Here is a tiny trained network, its code and every weight. The questions are about switching its units off for an input and a target symbol, where a switched-off unit gives its printed mean instead of its output.

import numpy as np


def w(rows, s, z=0):
    codes = np.array(rows[::2]) - 128.0
    scale = np.full(codes.shape[1], s)
    scale[-1] = z or s
    return codes * scale


def norm(h):
    return h / np.sqrt((h * h).mean(-1, keepdims=True) + 1e-5)


def f(y):
    return np.maximum(y, 0)


def softmax(a):
    e = np.exp(a - a.max(-1, keepdims=True))
    return e / e.sum(-1, keepdims=True)


def log_softmax(a):
    a = a - a.max(-1, keepdims=True)
    return a - np.log(np.exp(a).sum(-1, keepdims=True))


def net(x, mask):
    ids = ['ΓΣαδμτω'.index(c) for c in x.split()]
    T = len(ids)
    res = E[ids] + P[:T]
    q, k, v = (norm(res) @ M[0].T for M in (Q, K, V))
    z = softmax(np.where(np.tri(T) > 0, q @ k.T / 2**0.5, -1e9)) @ v
    res = res + np.where(mask[0], z, O[0][:, -1]) @ O[0][:, :-1]
    y = f(norm(res) @ A[0][:, :-1].T + A[0][:, -1])
    res = res + np.where(mask[1:13], y, B[0][:, -1]) @ B[0][:, :-1]
    return log_softmax(norm(res)[-1] @ U[:, :-1].T + U[:, -1])


Q, K, V, O, A, B = {}, {}, {}, {}, {}, {}
E = w([
[194,100,126,193,94,205,137,50,132],'Γ',
[156,126,65,119,192,166,85,236,122],'Σ',
[156,182,120,159,195,205,154,74,191],'α',
[124,74,96,226,198,92,113,138,70],'δ',
[148,109,49,103,50,186,113,195,168],'μ',
[237,139,165,119,85,120,168,135,249],'τ',
[102,132,43,202,129,218,180,133,118],'ω',
],0.013)
P = w([
[198,84,46,111,115,175,123,110,168],'0',
[85,63,161,86,141,122,176,120,82],'1',
[121,142,149,222,113,137,127,182,187],'2',
[191,121,34,119,166,123,114,117,163],'3',
[98,123,153,94,148,93,170,126,69],'4',
[91,176,154,212,117,116,107,163,196],'5',
[180,131,10,118,163,99,84,116,175],'6',
[80,160,155,84,142,65,144,107,76],'7',
[79,171,161,205,114,84,96,169,189],'8',
[171,116,6,123,157,128,92,125,193],'9',
[71,134,168,81,143,89,148,125,87],'10',
],0.014)
Q[0] = w([
[111,90,190,4,130,88,163,145,55],'head 1',
[75,162,216,153,99,116,112,196,129],'head 1',
],0.013)
K[0] = w([
[151,84,132,172,167,250,185,108,146],'head 1',
[152,44,83,183,147,79,68,201,233],'head 1',
],0.012)
V[0] = w([
[101,157,111,20,47,100,253,182,223],'head 1',
[28,133,47,99,214,173,9,230,111],'head 1',
],0.0047)
O[0] = w([
[110,254,70,230,33,164,17,146,141,69],'head 1',
[251,185,33,231,135,63,204,186,39,1],'head 1',
],0.0073,0.0033)
A[0] = w([
[150,113,73,134,92,119,74,129,173,72],'neuron 1',
[108,109,254,95,68,164,159,122,67,44],'neuron 2',
[36,162,215,186,39,87,133,167,168,36],'neuron 3',
[168,151,100,160,157,159,115,174,232,65],'neuron 4',
[166,87,79,121,162,96,111,182,179,146],'neuron 5',
[68,108,199,173,156,132,179,114,137,129],'neuron 6',
[102,136,126,74,22,137,141,158,105,33],'neuron 7',
[105,177,142,166,90,178,114,145,114,255],'neuron 8',
[109,106,99,199,104,108,186,190,128,223],'neuron 9',
[80,47,139,14,125,151,106,109,103,9],'neuron 10',
[69,122,99,109,168,133,149,159,49,103],'neuron 11',
[100,47,98,75,149,140,157,103,177,240],'neuron 12',
],0.012,0.0036)
B[0] = w([
[94,150,191,156,187,151,187,131,87,177],'neuron 1',
[69,105,60,117,39,54,134,67,108,177],'neuron 2',
[128,6,133,87,201,234,200,121,176,157],'neuron 3',
[97,80,135,98,140,109,78,128,53,205],'neuron 4',
[131,143,117,100,86,154,160,86,160,190],'neuron 5',
[138,202,81,178,200,123,215,130,121,190],'neuron 6',
[178,252,126,181,122,46,138,175,53,139],'neuron 7',
[116,123,133,109,63,28,100,139,183,173],'neuron 8',
[119,188,161,94,125,142,115,79,129,196],'neuron 9',
[211,164,125,97,159,218,89,100,116,221],'neuron 10',
[117,67,189,114,98,146,76,143,172,162],'neuron 11',
[125,113,165,153,107,54,103,177,133,254],'neuron 12',
],0.011,0.013)
U = w([
[85,107,101,66,116,177,111,52,78,34],'Γ',
[158,101,142,93,153,254,86,157,211,184],'Σ',
[159,171,79,129,171,211,178,159,158,252],'α',
[73,66,176,118,179,95,81,171,22,53],'δ',
[162,167,116,151,93,89,41,178,88,125],'μ',
[144,50,65,107,96,61,147,190,177,168],'τ',
[51,124,178,139,77,115,64,145,180,62],'ω',
],0.0078,0.0034)

Each question gives the input, a string of symbols that net reads in full, and the target symbol t.
The units are the heads (2 rows each of Q, K, V and O) and the neurons (one row each of A and B). Each row of codes is followed by its name. A weight is (code - 128) times the scale printed after its matrix; where a second scale follows, it is the last column's (O, A, B and U).
mask holds one flag per unit, heads first, then neurons. A switched-off unit (its flag False) gives its mean, the last column of its rows in O or B, instead of its output. The means were averaged over made-up inputs and are rounded, as every weight is.
A unit's drop is (log p(t) with every unit on - log p(t) with that unit switched off) / (log p(t) with every unit on - log p(t) with every unit switched off).
The circuit of an input: a set's keep is (log p(t) with only the set's units on - log p(t) with every unit switched off) / (log p(t) with every unit on - log p(t) with every unit switched off). Starting from the 12 units with the biggest drops (on a tie, the unit counted first), units are removed one at a time, each time the one whose removal leaves the highest keep (on an exact tie, the one counted first), for as long as the keep stays at least 0.8.
units of the circuit, in order: the units of the circuit, biggest drop first
most important unit: the unit with the biggest drop
k most important neurons: the k neurons with the biggest drops, biggest first
drop of u: that unit's drop, to one decimal
input Γ Γ δ τ Σ τ α ω Γ δ τ, target τ: most important neuron -> (neuron 2)
input Σ τ τ μ μ α μ Γ δ δ ω, target ω: 3 most important neurons -> (neuron 11; neuron 10; neuron 8)
input μ ω α, target ω: 2 most important neurons -> (neuron 8; neuron 10)
input Σ τ ω Σ τ Σ Γ, target ω: 2 most important neurons -> (neuron 10; neuron 8)
input δ Σ δ Γ ω Γ τ, target Γ: units of the circuit, in order -> (neuron 4; neuron 5; neuron 1)
input μ μ δ μ ω μ δ Σ, target Σ: 2 most important neurons -> (neuron 11; neuron 12)
input Σ Γ α Γ ω μ ω, target Γ: units of the circuit, in order -> (neuron 4; neuron 5)
input Γ μ Γ ω Σ ω μ, target α: units of the circuit, in order -> (head 1; neuron 12)
input Γ μ δ μ δ Γ α τ μ α, target ω: units of the circuit, in order -> (head 1; neuron 10)
input Γ Γ δ δ, target Σ: units of the circuit, in order -> (head 1; neuron 10)
input τ τ δ τ δ Γ Γ α, target α: units of the circuit, in order -> (neuron 6; neuron 4)
input α α τ μ Σ τ Γ ω ω μ, target Γ: 4 most important neurons -> (neuron 5; neuron 4; neuron 1; neuron 6)
input τ Γ ω Γ μ Γ Γ Γ Γ τ μ, target μ: 2 most important neurons -> (neuron 7; neuron 10)
input δ τ δ, target α: most important neuron -> (neuron 6)
input α α τ δ α δ α, target δ: units of the circuit, in order -> (neuron 4; neuron 10)
input Γ Σ ω, target μ: units of the circuit, in order -> (head 1; neuron 6)
input α Γ ω μ Γ δ δ ω Γ δ, target Γ: 2 most important neurons -> (neuron 5; neuron 12)
input δ δ Γ τ μ Γ δ δ ω α, target τ: units of the circuit, in order -> (head 1; neuron 10)
input Γ Γ α α Γ δ Σ δ Γ Γ, target τ: 2 most important neurons -> (neuron 10; neuron 12)
input μ Γ Γ Σ Σ τ Γ Γ Γ Γ α, target α: 3 most important neurons -> (neuron 6; neuron 4; neuron 10)
input Γ Γ μ δ Γ Γ, target α: most important unit -> neuron 12
input ω α μ Γ, target δ: 2 most important neurons -> (neuron 10; neuron 1)
input Γ Γ μ Σ μ, target μ: 4 most important neurons -> (neuron 7; neuron 10; neuron 12; neuron 2)
input δ Γ Σ δ ω, target ω: 2 most important neurons -> (neuron 11; neuron 4)
input δ δ Γ ω, target τ: drop of neuron 1 -> 0.1
input δ ω δ μ, target Γ: drop of neuron 4 -> 0.8
input δ Γ Γ μ Γ Γ Γ α Γ Σ, target δ: most important unit -> neuron 4
input Γ μ μ α τ Γ τ, target ω: drop of neuron 10 -> 0.4
